Below are the code and all the weights of a small trained network. Each question names an input and a target symbol and asks about switching units off, where a switched-off unit gives its printed mean instead of its output.

import numpy as np


def w(rows, s, z=0):
    codes = np.array(rows[::2]) - 128.0
    scale = np.full(codes.shape[1], s)
    scale[-1] = z or s
    return codes * scale


def f(y):
    return y / 2 * (1 + np.tanh(0.7978845608 * (y + 0.044715 * y**3)))


def softmax(a):
    e = np.exp(a - a.max(-1, keepdims=True))
    return e / e.sum(-1, keepdims=True)


def log_softmax(a):
    a = a - a.max(-1, keepdims=True)
    return a - np.log(np.exp(a).sum(-1, keepdims=True))


def net(x, mask):
    ids = ['ΦΩβζμσ'.index(c) for c in x.split()]
    T = len(ids)
    res = E[ids] + P[:T]
    u = 0
    for l in range(3):
        q, k, v = (res @ M[l].T for M in (Q, K, V))
        z = softmax(np.where(np.tri(T) > 0, q @ k.T / 2**0.5, -1e9)) @ v
        res = res + np.where(mask[u], z, O[l][:, -1]) @ O[l][:, :-1]
        u += 1
        y = f(res @ A[l][:, :-1].T + A[l][:, -1])
        res = res + np.where(mask[u : u + 8], y, B[l][:, -1]) @ B[l][:, :-1]
        u += 8
    return log_softmax(res[-1] @ U[:, :-1].T + U[:, -1])


Q, K, V, O, A, B = {}, {}, {}, {}, {}, {}
E = w([
[151,74,130,118,87],'Φ',
[188,33,142,23,97],'Ω',
[158,170,141,4,227],'β',
[179,104,113,248,216],'ζ',
[46,168,159,104,230],'μ',
[15,56,151,146,134],'σ',
],0.015)
P = w([
[175,133,244,149,142],'0',
[165,128,217,144,148],'1',
[154,124,191,138,150],'2',
[145,122,165,132,150],'3',
[135,121,142,127,149],'4',
[126,122,118,124,148],'5',
[119,121,94,122,148],'6',
[112,120,70,119,148],'7',
[105,120,47,117,147],'8',
[96,121,24,113,148],'9',
[89,116,3,111,147],'10',
],0.017)
Q[0] = w([
[79,13,138,136,249],'L0H0',
[93,91,146,114,109],'L0H0',
],0.016)
K[0] = w([
[127,124,6,110,117],'L0H0',
[162,139,99,147,131],'L0H0',
],0.019)
V[0] = w([
[104,102,118,190,152],'L0H0',
[88,2,127,102,78],'L0H0',
],0.0064)
O[0] = w([
[203,194,108,80,106,252],'L0H0',
[181,155,97,191,253,223],'L0H0',
],0.0069,0.0015)
A[0] = w([
[176,132,106,36,3,67],'L0N0',
[130,122,129,127,136,106],'L0N1',
[35,106,137,89,84,96],'L0N2',
[163,226,91,176,55,57],'L0N3',
[103,110,135,91,52,254],'L0N4',
[135,119,121,122,206,32],'L0N5',
[101,133,167,145,110,19],'L0N6',
[184,113,118,67,164,35],'L0N7',
],0.0076,0.0049)
B[0] = w([
[135,185,177,190,2,83],'L0N0',
[131,133,128,131,124,119],'L0N1',
[42,141,144,137,168,189],'L0N2',
[146,124,150,124,121,58],'L0N3',
[139,93,110,81,216,247],'L0N4',
[147,194,131,155,112,242],'L0N5',
[110,113,91,100,92,34],'L0N6',
[146,160,134,104,206,184],'L0N7',
],0.0073,0.0013)
Q[1] = w([
[147,177,129,70,174],'L1H0',
[176,38,113,119,252],'L1H0',
],0.012)
K[1] = w([
[125,127,87,151,97],'L1H0',
[88,160,7,116,138],'L1H0',
],0.018)
V[1] = w([
[44,29,48,211,89],'L1H0',
[255,42,79,93,72],'L1H0',
],0.0072)
O[1] = w([
[161,121,250,133,115,140],'L1H0',
[115,54,136,132,205,2],'L1H0',
],0.013,0.0055)
A[1] = w([
[101,59,140,252,125,31],'L1N0',
[251,169,171,114,93,66],'L1N1',
[202,149,96,84,209,1],'L1N2',
[117,122,190,60,61,94],'L1N3',
[138,201,82,165,170,40],'L1N4',
[145,59,128,115,25,206],'L1N5',
[84,177,135,239,130,48],'L1N6',
[125,83,96,152,137,27],'L1N7',
],0.011,0.0082)
B[1] = w([
[123,14,132,129,95,174],'L1N0',
[119,86,93,147,33,175],'L1N1',
[94,75,168,148,41,252],'L1N2',
[144,58,96,137,175,183],'L1N3',
[156,44,178,172,101,199],'L1N4',
[146,159,70,146,254,180],'L1N5',
[56,100,156,134,27,198],'L1N6',
[114,138,124,115,86,115],'L1N7',
],0.0097,0.0036)
Q[2] = w([
[16,133,4,226,136],'L2H0',
[253,218,193,103,124],'L2H0',
],0.0053)
K[2] = w([
[64,69,66,1,66],'L2H0',
[63,184,217,183,45],'L2H0',
],0.006)
V[2] = w([
[65,149,98,237,184],'L2H0',
[106,80,137,197,1],'L2H0',
],0.0055)
O[2] = w([
[156,217,138,207,254,172],'L2H0',
[255,71,28,39,191,252],'L2H0',
],0.0051,0.0016)
A[2] = w([
[150,116,72,245,156,116],'L2N0',
[228,193,228,106,135,125],'L2N1',
[171,200,103,110,96,192],'L2N2',
[183,224,187,131,169,139],'L2N3',
[61,180,181,71,166,1],'L2N4',
[220,128,56,94,98,2],'L2N5',
[87,125,197,147,46,26],'L2N6',
[109,32,190,109,160,27],'L2N7',
],0.012,0.009)
B[2] = w([
[136,157,195,9,112,255],'L2N0',
[109,14,156,2,58,170],'L2N1',
[131,122,89,182,109,187],'L2N2',
[187,162,197,170,96,181],'L2N3',
[210,103,54,69,138,147],'L2N4',
[75,134,176,161,127,151],'L2N5',
[156,83,51,124,156,153],'L2N6',
[112,181,92,183,129,206],'L2N7',
],0.01,0.0055)
U = w([
[177,150,103,68,223,185],'Φ',
[183,33,53,183,89,57],'Ω',
[9,126,90,2,83,4],'β',
[193,100,178,87,49,100],'ζ',
[161,228,65,130,56,220],'μ',
[2,142,221,162,140,246],'σ',
],0.0082,0.0026)

Each question gives the input, a string of symbols that net reads in full, and the target symbol t.
The units are the heads (2 rows each of Q, K, V and O) and the neurons (one row each of A and B). Each row of codes is followed by its name. A weight is (code - 128) times the scale printed after its matrix; where a second scale follows, it is the last column's (O, A, B and U).
mask holds one flag per unit, layer by layer, with each layer's heads first. A switched-off unit (its flag False) gives its mean, the last column of its rows in O or B, instead of its output. The means were averaged over made-up inputs and are rounded, as every weight is.
A unit's drop is (log p(t) with every unit on - log p(t) with that unit switched off) / (log p(t) with every unit on - log p(t) with every unit switched off).
The circuit of an input: a set's keep is (log p(t) with only the set's units on - log p(t) with every unit switched off) / (log p(t) with every unit on - log p(t) with every unit switched off). Starting from the 12 units with the biggest drops (on a tie, the unit counted first), units are removed one at a time, each time the one whose removal leaves the highest keep (on an exact tie, the one counted first), for as long as the keep stays at least 0.8.
units of the circuit, in order: the units of the circuit, biggest drop first
most important unit: the unit with the biggest drop
top k neurons: the k neurons with the biggest drops, biggest first
top k neurons in layer l: the k neurons of layer l with the biggest drops, biggest first
input Ω μ Ω, target Ω: top 3 neurons	(L2N2; L0N7; L2N0)
input σ μ β ζ σ β β Ω Ω σ, target Ω: units of the circuit, in order	(L2N6; L0H0; L1H0; L2N0)
input Ω ζ σ Ω Ω μ β, target μ: top 2 neurons in layer 1	(L1N3; L1N0)
input σ β Ω σ β β Φ, target β: units of the circuit, in order	(L1H0; L2N0)
input Φ ζ μ, target Φ: units of the circuit, in order	(L2N4)
input ζ ζ ζ, target Φ: top 3 neurons	(L1N0; L2N0; L2N1)
input ζ σ ζ σ σ ζ Φ β ζ μ β, target μ: units of the circuit, in order	(L1H0; L2N2; L0N7)
input σ Φ Φ Ω Ω, target Ω: units of the circuit, in order	(L1H0; L2N0)
input Ω Ω ζ μ ζ μ β ζ ζ Ω σ, target Ω: units of the circuit, in order	(L2N6; L1H0; L2N0)
input Φ μ Ω β β μ σ β σ ζ ζ, target Φ: units of the circuit, in order	(L1H0; L0H0; L2N0)
input μ β β σ σ ζ Ω σ μ, target ζ: top 2 neurons in layer 1	(L1N4; L1N1)
input β σ μ β Φ, target Φ: top 2 neurons in layer 1	(L1N2; L1N5)
input μ β Φ Φ σ μ, target ζ: top 3 neurons	(L2N1; L2N3; L1N1)
input σ Φ σ ζ ζ β β μ σ σ σ, target σ: top 2 neurons in layer 2	(L2N0; L2N4)
input ζ σ σ σ Ω Ω σ Ω μ, target Ω: most important unit	L1N4
input σ β σ σ ζ σ, target Φ: top 2 neurons	(L1N5; L1N2)
input σ β ζ μ ζ, target μ: top 3 neurons in layer 0	(L0N4; L0N2; L0N7)
input Ω σ μ σ μ Φ σ μ σ Φ μ, target σ: top 3 neurons in layer 1	(L1N4; L1N1; L1N6)
input Ω ζ Φ Ω β, target Ω: top 2 neurons	(L1N2; L1N4)
input Ω σ μ Ω σ Φ Ω ζ Ω, target Φ: units of the circuit, in order	(L1N5)
input σ Φ Φ ζ σ μ Ω ζ ζ μ, target Φ: top 2 neurons	(L2N4; L1N2)
input μ ζ Φ Ω, target σ: top 2 neurons	(L1N5; L1N2)
